Below are the code and all the weights of a small trained network. Each question names an input and a class and asks about switching units off, where a switched-off unit gives its printed mean instead of its output.

import numpy as np


def w(rows, s, z=0):
    codes = np.array(rows[::2]) - 128.0
    scale = np.full(codes.shape[1], s)
    scale[-1] = z or s
    return codes * scale


def norm(h):
    return h / np.sqrt((h * h).mean(-1, keepdims=True) + 1e-5)


def f(y):
    return y / 2 * (1 + np.tanh(0.7978845608 * (y + 0.044715 * y**3)))


def log_softmax(a):
    a = a - a.max(-1, keepdims=True)
    return a - np.log(np.exp(a).sum(-1, keepdims=True))


def net(x, mask):
    res = np.array(x, float).reshape(1, 6) / 4 @ E
    u = 0
    for l in range(3):
        y = f(norm(res) @ A[l][:, :-1].T + A[l][:, -1])
        res = res + np.where(mask[u : u + 8], y, B[l][:, -1]) @ B[l][:, :-1]
        u += 8
    return log_softmax(norm(res)[-1] @ U[:, :-1].T + U[:, -1])


A, B = {}, {}
E = w([
[105,137,90,44,48],'x0',
[153,1,100,117,131],'x1',
[160,134,126,130,121],'x2',
[142,126,174,90,148],'x3',
[124,128,128,127,129],'x4',
[120,112,162,159,82],'x5',
],0.013)
A[0] = w([
[177,118,196,66,156,63],'L0N0',
[151,124,214,44,158,28],'L0N1',
[133,141,78,100,179,54],'L0N2',
[119,140,43,193,100,43],'L0N3',
[113,141,107,88,108,83],'L0N4',
[132,146,77,93,187,15],'L0N5',
[129,143,3,195,114,45],'L0N6',
[102,100,180,169,65,3],'L0N7',
],0.015,0.0057)
B[0] = w([
[14,93,171,191,87,216],'L0N0',
[8,79,183,148,110,223],'L0N1',
[229,136,196,130,76,160],'L0N2',
[50,87,209,127,118,203],'L0N3',
[118,135,90,110,118,206],'L0N4',
[237,133,208,101,84,152],'L0N5',
[2,91,217,121,138,252],'L0N6',
[202,151,196,98,108,166],'L0N7',
],0.022,0.0029)
A[1] = w([
[87,227,107,124,132,28],'L1N0',
[120,104,126,128,127,76],'L1N1',
[140,133,180,56,146,227],'L1N2',
[196,131,186,153,33,133],'L1N3',
[89,118,59,73,78,176],'L1N4',
[145,105,100,172,228,41],'L1N5',
[133,5,71,99,154,3],'L1N6',
[107,106,127,173,166,115],'L1N7',
],0.02,0.0032)
B[1] = w([
[223,104,251,69,61,217],'L1N0',
[116,167,149,136,122,143],'L1N1',
[115,65,76,131,177,221],'L1N2',
[130,77,85,45,245,250],'L1N3',
[143,112,37,249,125,255],'L1N4',
[154,79,75,198,107,181],'L1N5',
[170,213,249,44,94,224],'L1N6',
[112,191,69,180,137,204],'L1N7',
],0.021,0.0073)
A[2] = w([
[83,125,32,9,3,250],'L2N0',
[162,233,141,56,86,40],'L2N1',
[31,163,92,144,74,129],'L2N2',
[191,79,143,161,147,212],'L2N3',
[90,126,106,129,140,3],'L2N4',
[157,183,39,175,119,51],'L2N5',
[125,184,56,71,171,60],'L2N6',
[74,142,93,63,184,74],'L2N7',
],0.019,0.0019)
B[2] = w([
[105,183,239,195,252,178],'L2N0',
[169,115,106,73,65,211],'L2N1',
[154,92,114,112,70,254],'L2N2',
[121,133,95,90,155,228],'L2N3',
[119,147,112,115,101,149],'L2N4',
[163,112,61,183,134,198],'L2N5',
[116,61,121,110,110,165],'L2N6',
[137,98,73,114,100,204],'L2N7',
],0.031,0.0074)
U = w([
[3,102,215,175,95,94],'0',
[125,104,105,125,108,239],'1',
[186,174,180,68,95,84],'2',
[100,96,95,85,227,99],'3',
[116,94,101,134,104,194],'4',
[137,168,74,228,145,76],'5',
[46,188,42,86,88,10],'6',
],0.015,0.012)

Each question gives the input, the list of numbers given to net, and the class t.
The units are the neurons (one row each of A and B). Each row of codes is followed by its name. A weight is (code - 128) times the scale printed after its matrix; where a second scale follows, it is the last column's (A, B and U).
mask holds one flag per neuron, layer by layer. A switched-off neuron (its flag False) gives its mean, the last column of its row in B, instead of its output. The means were averaged over made-up inputs and are rounded, as every weight is.
A unit's drop is (log p(t) with every unit on - log p(t) with that unit switched off) / (log p(t) with every unit on - log p(t) with every unit switched off).
The circuit of an input: a set's keep is (log p(t) with only the set's units on - log p(t) with every unit switched off) / (log p(t) with every unit on - log p(t) with every unit switched off). Starting from the 12 units with the biggest drops (on a tie, the unit counted first), units are removed one at a time, each time the one whose removal leaves the highest keep (on an exact tie, the one counted first), for as long as the keep stays at least 0.8.
circuit, biggest first: the units of the circuit, biggest drop first
unit that matters most: the unit with the biggest drop
top k neurons: the k neurons with the biggest drops, biggest first
k most important neurons of layer l: the k neurons of layer l with the biggest drops, biggest first
input [-6,-7,-5,-4,1,-7], class 2: circuit, biggest first : L1N0
input [8,-4,1,5,-2,-7], class 5: circuit, biggest first : L1N4; L2N0
input [-4,-6,0,-5,3,-7], class 3: top 2 neurons : L0N5; L0N2
input [-8,2,5,-4,5,7], class 5: top 4 neurons : L0N2; L1N5; L1N7; L0N5
input [-2,2,-1,-6,0,-8], class 3: circuit, biggest first : L0N2; L1N3
input [-7,-7,-5,7,5,-4], class 0: top 4 neurons : L1N4; L1N6; L1N3; L0N1
input [7,-6,-1,1,-1,-2], class 5: top 3 neurons : L1N4; L1N6; L0N4
input [-3,6,-2,6,4,6], class 0: 2 most important neurons of layer 0 : L0N0; L0N2
input [8,-6,3,-7,4,1], class 5: top 3 neurons : L1N4; L1N6; L0N4
input [5,4,7,7,-6,6], class 0: top 2 neurons : L0N1; L0N0
input [8,0,7,1,4,-8], class 3: top 3 neurons : L0N5; L0N2; L1N3
input [-7,1,0,7,0,-4], class 0: top 3 neurons : L0N0; L0N1; L1N4
input [-5,-6,-4,5,3,-1], class 2: top 2 neurons : L1N0; L1N4
input [6,8,-8,-8,1,3], class 0: unit that matters most : L0N6
input [7,-6,-2,6,-6,0], class 5: 2 most important neurons of layer 0 : L0N6; L0N4
input [3,-7,-1,-6,-6,-2], class 2: top 3 neurons : L1N0; L0N1; L0N0
input [5,-2,-3,3,5,-5], class 3: top 3 neurons : L0N5; L0N2; L1N3
input [-5,-6,0,5,-6,-2], class 2: top 4 neurons : L1N0; L1N4; L0N6; L0N3
input [-7,-3,-7,-7,3,7], class 0: 4 most important neurons of layer 0 : L0N3; L0N7; L0N6; L0N4
input [2,8,-1,5,7,-4], class 2: top neuron : L1N6
input [6,0,-1,-2,-3,6], class 3: top 2 neurons : L0N7; L1N3
input [-2,5,3,-7,5,-8], class 3: 3 most important neurons of layer 0 : L0N5; L0N2; L0N0
input [5,-3,0,-3,3,4], class 5: 3 most important neurons of layer 0 : L0N4; L0N2; L0N5
input [6,-3,4,-6,4,-6], class 0: 2 most important neurons of layer 0 : L0N6; L0N3
input [8,5,-5,7,-1,-1], class 5: 2 most important neurons of layer 1 : L1N4; L1N0
input [7,-1,3,6,0,-4], class 5: 2 most important neurons of layer 0 : L0N6; L0N4
input [0,7,-4,0,-5,1], class 2: most important neuron of layer 1 : L1N6
